Below is a small trained network, with its code and all its weights. Each question gives an input and a class and asks what happens when units are switched off, that is, made to give their printed mean instead of their output.

import numpy as np


def w(rows, s, z=0):
    codes = np.array(rows[::2]) - 128.0
    scale = np.full(codes.shape[1], s)
    scale[-1] = z or s
    return codes * scale


def norm(h):
    return h / np.sqrt((h * h).mean(-1, keepdims=True) + 1e-5)


def f(y):
    return y / 2 * (1 + np.tanh(0.7978845608 * (y + 0.044715 * y**3)))


def log_softmax(a):
    a = a - a.max(-1, keepdims=True)
    return a - np.log(np.exp(a).sum(-1, keepdims=True))


def net(x, mask):
    res = np.array(x, float).reshape(1, 7) / 4 @ E
    u = 0
    for l in range(3):
        y = f(norm(res) @ A[l][:, :-1].T + A[l][:, -1])
        res = res + np.where(mask[u : u + 13], y, B[l][:, -1]) @ B[l][:, :-1]
        u += 13
    return log_softmax(norm(res)[-1] @ U[:, :-1].T + U[:, -1])


A, B = {}, {}
E = w([
[94,137,11],'x0',
[90,254,187],'x1',
[127,128,129],'x2',
[128,127,128],'x3',
[128,128,127],'x4',
[31,83,232],'x5',
[128,128,130],'x6',
],0.0059)
A[0] = w([
[101,83,143,129],'L0N1',
[112,109,87,81],'L0N2',
[161,205,110,112],'L0N3',
[83,252,148,210],'L0N4',
[115,119,87,109],'L0N5',
[11,149,155,79],'L0N6',
[55,108,147,170],'L0N7',
[24,139,143,42],'L0N8',
[36,165,151,53],'L0N9',
[71,215,149,2],'L0N10',
[23,147,46,217],'L0N11',
[149,232,163,92],'L0N12',
[213,114,96,172],'L0N13',
],0.017,0.0091)
B[0] = w([
[62,77,104,150],'L0N1',
[112,122,124,133],'L0N2',
[60,102,147,172],'L0N3',
[75,224,163,254],'L0N4',
[64,164,139,139],'L0N5',
[168,89,222,177],'L0N6',
[155,34,166,184],'L0N7',
[255,125,217,152],'L0N8',
[177,140,200,158],'L0N9',
[242,104,36,152],'L0N10',
[216,71,30,230],'L0N11',
[37,88,95,187],'L0N12',
[190,193,179,207],'L0N13',
],0.0096,0.011)
A[1] = w([
[129,83,116,40],'L1N1',
[142,84,149,104],'L1N2',
[117,54,139,69],'L1N3',
[160,100,175,125],'L1N4',
[216,153,136,63],'L1N5',
[138,139,134,68],'L1N6',
[110,22,107,63],'L1N7',
[69,82,59,255],'L1N8',
[130,121,4,176],'L1N9',
[124,200,210,116],'L1N10',
[168,135,118,58],'L1N11',
[194,147,136,41],'L1N12',
[69,199,97,171],'L1N13',
],0.016,0.004)
B[1] = w([
[146,88,147,132],'L1N1',
[90,132,101,160],'L1N2',
[77,99,77,165],'L1N3',
[107,150,150,194],'L1N4',
[229,238,144,219],'L1N5',
[138,102,127,121],'L1N6',
[139,76,135,192],'L1N7',
[168,185,254,192],'L1N8',
[148,114,31,226],'L1N9',
[116,212,154,255],'L1N10',
[141,194,96,144],'L1N11',
[213,185,136,177],'L1N12',
[57,172,127,204],'L1N13',
],0.0067,0.0068)
A[2] = w([
[213,86,104,144],'L2N1',
[118,69,120,104],'L2N2',
[139,156,148,101],'L2N3',
[107,45,95,144],'L2N4',
[158,51,117,2],'L2N5',
[150,221,121,82],'L2N6',
[114,180,62,106],'L2N7',
[142,172,6,114],'L2N8',
[128,59,63,84],'L2N9',
[147,20,224,71],'L2N10',
[104,149,135,115],'L2N11',
[29,165,135,107],'L2N12',
[92,203,93,123],'L2N13',
],0.014,0.0066)
B[2] = w([
[191,162,172,254],'L2N1',
[119,98,134,147],'L2N2',
[156,98,143,151],'L2N3',
[104,88,194,191],'L2N4',
[142,77,123,143],'L2N5',
[113,66,120,250],'L2N6',
[63,104,59,181],'L2N7',
[28,72,87,235],'L2N8',
[178,113,233,169],'L2N9',
[46,157,50,240],'L2N10',
[152,105,126,140],'L2N11',
[207,101,119,212],'L2N12',
[131,82,11,221],'L2N13',
],0.011,0.0049)
U = w([
[209,172,163,255],'0',
[205,121,21,37],'1',
[26,61,160,147],'2',
[177,4,128,91],'3',
[31,231,109,90],'4',
[59,116,20,123],'5',
[66,176,245,60],'6',
],0.029,0.0066)

Each question gives the input, the list of numbers given to net, and the class t.
The units are the neurons (one row each of A and B). Each row of codes is followed by its name. A weight is (code - 128) times the scale printed after its matrix; where a second scale follows, it is the last column's (A, B and U).
mask holds one flag per neuron, layer by layer. A switched-off neuron (its flag False) gives its mean, the last column of its row in B, instead of its output. The means were averaged over made-up inputs and are rounded, as every weight is.
A unit's drop is (log p(t) with every unit on - log p(t) with that unit switched off) / (log p(t) with every unit on - log p(t) with every unit switched off).
most important unit: the unit with the biggest drop
k most important neurons: the k neurons with the biggest drops, biggest first
top k neurons in layer l: the k neurons of layer l with the biggest drops, biggest first
drop of u: that unit's drop, to one decimal
input [-4,-4,8,8,-6,1,8], class 2: 2 most important neurons -> (L0N4; L0N11)
input [5,4,-5,-7,-1,-1,-2], class 5: most important unit -> L0N4
input [-4,8,-8,4,-6,-6,1], class 4: 2 most important neurons -> (L0N11; L0N4)
input [0,-4,2,0,-3,-2,-1], class 0: 2 most important neurons -> (L0N13; L0N11)
input [7,3,7,8,-6,-1,7], class 5: 2 most important neurons -> (L2N8; L0N4)
input [-5,1,-4,6,2,-1,4], class 4: top 2 neurons in layer 0 -> (L0N11; L0N10)
input [-8,-2,-2,5,1,2,-3], class 2: 2 most important neurons -> (L0N4; L0N13)
input [0,-5,-2,3,8,6,-1], class 2: 2 most important neurons -> (L2N10; L0N11)
input [7,0,8,7,6,3,1], class 3: 2 most important neurons -> (L0N11; L0N13)
input [1,6,8,-2,2,4,4], class 0: top 2 neurons in layer 0 -> (L0N10; L0N8)
input [-1,-4,-5,-2,-2,4,8], class 2: 2 most important neurons -> (L0N11; L2N10)
input [4,8,5,3,-7,3,1], class 0: top 2 neurons in layer 0 -> (L0N10; L0N11)
input [-4,7,7,4,1,-4,-2], class 4: top 2 neurons in layer 0 -> (L0N11; L0N4)
input [3,0,3,-3,6,3,0], class 3: most important unit -> L0N7
input [-1,7,1,-5,4,-2,6], class 4: top 3 neurons in layer 0 -> (L0N4; L0N11; L0N3)
input [-2,-3,-3,-1,2,-1,0], class 0: top 2 neurons in layer 0 -> (L0N4; L0N11)
input [7,0,8,6,7,1,-7], class 3: top 3 neurons in layer 0 -> (L0N11; L0N13; L0N4)
input [7,-4,2,-1,-2,6,3], class 3: drop of L0N11 -> 0.5
input [-3,5,-5,-5,3,-8,-6], class 4: drop of L0N11 -> 0.1
input [-4,-3,-2,-7,1,-6,6], class 0: drop of L0N5 -> 0.0
input [-2,-5,-5,-8,0,-4,-5], class 0: drop of L0N13 -> 0.2
input [3,1,-7,8,-3,6,-3], class 0: most important neuron -> (L0N8)
input [-1,-3,8,-7,-6,5,1], class 2: 2 most important neurons -> (L2N10; L0N11)
